Below are the code and all the weights of a small trained network. Each question names an input and a class and asks about switching units off, where a switched-off unit gives its printed mean instead of its output.

import numpy as np


def w(rows, s, z=0):
    codes = np.array(rows[::2]) - 128.0
    scale = np.full(codes.shape[1], s)
    scale[-1] = z or s
    return codes * scale


def norm(h):
    return h / np.sqrt((h * h).mean(-1, keepdims=True) + 1e-5)


def f(y):
    return np.maximum(y, 0)


def log_softmax(a):
    a = a - a.max(-1, keepdims=True)
    return a - np.log(np.exp(a).sum(-1, keepdims=True))


def net(x, mask):
    res = np.array(x, float).reshape(1, 8) / 4 @ E
    u = 0
    for l in range(2):
        y = f(norm(res) @ A[l][:, :-1].T + A[l][:, -1])
        res = res + np.where(mask[u : u + 13], y, B[l][:, -1]) @ B[l][:, :-1]
        u += 13
    return log_softmax(norm(res)[-1] @ U[:, :-1].T + U[:, -1])


A, B = {}, {}
E = w([
[130,128,129,127,131,128,129,125,131,123,128,127],'x0',
[37,105,217,120,137,168,46,112,94,110,169,100],'x1',
[168,134,158,98,115,101,177,121,104,180,236,69],'x2',
[133,126,129,250,103,65,121,42,123,177,110,69],'x3',
[130,127,127,142,139,151,139,128,125,135,131,128],'x4',
[120,172,102,76,37,195,165,12,67,82,106,137],'x5',
[143,213,128,134,80,178,126,188,177,84,137,49],'x6',
[134,126,127,122,134,138,123,119,137,137,124,125],'x7',
],0.016)
A[0] = w([
[129,105,130,149,150,112,77,181,143,151,140,123,79],'L0N1',
[107,161,118,124,169,123,119,108,151,120,86,178,73],'L0N2',
[182,134,187,72,163,94,193,111,54,159,234,74,39],'L0N3',
[60,115,204,127,145,131,102,122,84,125,154,101,43],'L0N4',
[35,91,244,106,127,155,85,120,81,96,171,108,34],'L0N5',
[114,85,144,93,176,100,135,74,129,136,151,208,36],'L0N6',
[116,67,114,24,165,159,159,179,104,132,135,176,58],'L0N7',
[154,136,159,79,150,99,166,128,72,162,197,81,11],'L0N8',
[111,160,152,74,82,115,169,60,99,110,129,186,66],'L0N9',
[107,66,117,121,205,74,176,63,91,171,167,212,31],'L0N10',
[232,99,77,119,93,79,239,155,160,149,91,184,49],'L0N11',
[111,102,133,129,122,146,109,131,119,113,141,147,80],'L0N12',
[96,137,73,27,138,170,141,189,143,153,207,181,28],'L0N13',
],0.011,0.013)
B[0] = w([
[117,88,135,51,137,146,244,106,77,136,126,128,185],'L0N1',
[110,125,117,130,100,140,128,154,120,152,94,165,149],'L0N2',
[93,94,108,132,34,159,144,119,255,172,157,238,241],'L0N3',
[140,191,32,120,170,78,99,113,125,173,144,135,197],'L0N4',
[139,216,10,92,222,115,111,104,115,170,162,150,254],'L0N5',
[155,95,120,127,96,128,55,195,46,140,98,127,170],'L0N6',
[221,178,218,149,129,51,116,84,129,64,94,186,202],'L0N7',
[111,104,137,143,67,154,135,126,227,174,185,168,170],'L0N8',
[153,70,122,79,111,129,174,131,69,136,91,103,188],'L0N9',
[215,53,115,153,37,130,9,196,60,180,96,93,218],'L0N10',
[87,222,20,99,241,124,73,99,108,172,207,128,223],'L0N11',
[145,165,78,123,150,109,128,124,136,142,116,141,138],'L0N12',
[183,168,243,125,156,117,129,135,117,18,150,192,184],'L0N13',
],0.0099,0.0071)
A[1] = w([
[120,162,140,128,114,175,134,180,179,95,112,65,25],'L1N1',
[34,105,95,169,146,147,77,136,158,88,9,219,22],'L1N2',
[143,202,148,118,95,165,145,167,188,105,158,86,55],'L1N3',
[56,124,173,81,153,129,68,103,84,146,160,126,88],'L1N4',
[21,108,210,120,144,162,41,98,107,129,189,111,40],'L1N5',
[137,82,156,156,199,72,133,204,179,174,166,139,55],'L1N6',
[147,75,182,135,200,76,109,204,172,143,138,133,44],'L1N7',
[154,111,122,54,56,172,178,33,64,97,126,151,68],'L1N8',
[122,185,108,139,92,167,124,180,179,86,165,15,29],'L1N9',
[112,125,123,241,89,63,120,53,131,180,129,99,58],'L1N10',
[135,106,149,172,151,85,127,61,115,137,105,61,2],'L1N11',
[162,116,87,98,141,139,167,127,126,105,135,146,116],'L1N12',
[141,114,139,212,128,89,154,63,143,152,145,80,13],'L1N13',
],0.013,0.0078)
B[1] = w([
[183,94,139,148,115,83,107,99,56,141,136,125,164],'L1N1',
[133,101,134,119,36,141,168,137,225,197,245,165,225],'L1N2',
[153,49,136,158,132,75,74,119,108,172,94,171,204],'L1N3',
[175,134,95,179,165,89,154,168,153,150,92,117,207],'L1N4',
[168,189,53,140,189,81,125,128,145,148,152,145,184],'L1N5',
[51,123,115,129,90,188,162,60,103,93,97,39,247],'L1N6',
[74,144,139,143,91,185,200,57,78,85,86,44,221],'L1N7',
[39,111,152,196,161,139,162,149,137,115,114,33,235],'L1N8',
[164,57,98,114,94,116,75,146,58,189,93,158,200],'L1N9',
[156,161,223,41,186,113,119,187,143,44,124,198,254],'L1N10',
[171,151,137,92,136,139,119,143,108,74,100,141,161],'L1N11',
[108,129,174,186,179,85,82,124,164,143,126,86,176],'L1N12',
[131,153,171,103,138,198,126,177,149,75,141,185,179],'L1N13',
],0.012,0.0084)
U = w([
[143,225,26,134,227,104,106,108,128,156,137,139,251],'0',
[174,168,251,112,152,133,121,151,132,23,104,194,147],'1',
[45,102,141,153,111,161,184,84,82,112,87,35,10],'2',
[194,36,137,150,81,107,50,136,45,180,86,155,90],'3',
[130,111,156,145,40,148,161,126,242,182,202,168,109],'4',
],0.016,0.003)

Each question gives the input, the list of numbers given to net, and the class t.
The units are the neurons (one row each of A and B). Each row of codes is followed by its name. A weight is (code - 128) times the scale printed after its matrix; where a second scale follows, it is the last column's (A, B and U).
mask holds one flag per neuron, layer by layer. A switched-off neuron (its flag False) gives its mean, the last column of its row in B, instead of its output. The means were averaged over made-up inputs and are rounded, as every weight is.
A unit's drop is (log p(t) with every unit on - log p(t) with that unit switched off) / (log p(t) with every unit on - log p(t) with every unit switched off).
The circuit of an input: a set's keep is (log p(t) with only the set's units on - log p(t) with every unit switched off) / (log p(t) with every unit on - log p(t) with every unit switched off). Starting from the 12 units with the biggest drops (on a tie, the unit counted first), units are removed one at a time, each time the one whose removal leaves the highest keep (on an exact tie, the one counted first), for as long as the keep stays at least 0.8.
units of the circuit, in order: the units of the circuit, biggest drop first
most important unit: the unit with the biggest drop
top k neurons: the k neurons with the biggest drops, biggest first
k most important neurons of layer l: the k neurons of layer l with the biggest drops, biggest first
input [-1,4,6,3,8,5,-3,6], class 4: units of the circuit, in order	L0N3
input [-7,-7,-7,8,3,3,-1,-6], class 1: top 3 neurons	L1N10; L0N5; L0N3
input [8,1,-6,7,7,5,8,-2], class 3: top 2 neurons	L1N9; L0N7
input [2,-6,-8,-5,7,-6,-1,-4], class 4: top 2 neurons	L1N2; L0N5
input [6,4,4,2,0,-6,6,2], class 2: 2 most important neurons of layer 1	L1N6; L1N7
input [-6,5,6,4,-5,2,-3,7], class 4: 3 most important neurons of layer 0	L0N3; L0N8; L0N11
input [-6,2,-6,-3,-4,7,4,2], class 2: top 3 neurons	L1N8; L0N3; L0N9
input [1,-5,-7,-3,-2,7,0,4], class 2: top 2 neurons	L1N8; L0N9
input [2,0,7,8,6,-8,-6,-6], class 1: top 3 neurons	L1N10; L1N13; L1N8
input [-1,7,2,3,-1,-7,-2,-6], class 0: 2 most important neurons of layer 0	L0N5; L0N4
input [-6,-1,-6,3,-7,4,6,-1], class 3: top 3 neurons	L1N9; L0N3; L1N1
input [6,-4,-5,-7,6,8,-4,-5], class 2: top 3 neurons	L1N8; L1N10; L0N9
input [7,-5,5,-5,-4,2,6,-4], class 3: units of the circuit, in order	L1N3; L1N9
input [-6,-7,-1,8,-7,3,-7,3], class 1: top 3 neurons	L1N10; L0N5; L1N13
input [-8,2,-5,-3,-3,5,1,0], class 2: most important unit	L1N8
input [5,-4,-7,6,-1,-5,2,-5], class 4: top 2 neurons	L1N2; L0N7
input [0,6,4,6,-6,6,7,2], class 3: top 2 neurons	L1N9; L0N11
input [-5,2,-7,8,1,-6,0,-4], class 1: top 2 neurons	L1N10; L0N3
input [-3,8,-4,8,6,5,5,-7], class 0: 2 most important neurons of layer 0	L0N5; L0N7
input [-7,2,-1,4,-5,-7,7,-8], class 2: units of the circuit, in order	L1N6
input [-7,-2,-5,-2,2,-6,6,-3], class 2: top 2 neurons	L1N7; L1N6
input [-1,0,-6,-4,-6,1,5,0], class 4: 2 most important neurons of layer 0	L0N10; L0N2
input [2,5,1,5,2,-6,5,4], class 2: top 3 neurons	L1N6; L1N7; L0N11
input [4,4,-4,-1,4,2,2,1], class 0: 2 most important neurons of layer 0	L0N5; L0N3
input [-1,6,-3,7,2,1,-1,5], class 1: 3 most important neurons of layer 1	L1N10; L1N13; L1N11
input [0,-6,8,-3,5,-4,-6,5], class 4: 3 most important neurons of layer 0	L0N3; L0N8; L0N5
input [-6,4,-8,-4,6,-6,5,-4], class 4: most important unit	L1N2
input [6,-3,8,6,-4,-6,-4,-1], class 4: 2 most important neurons of layer 0	L0N3; L0N8
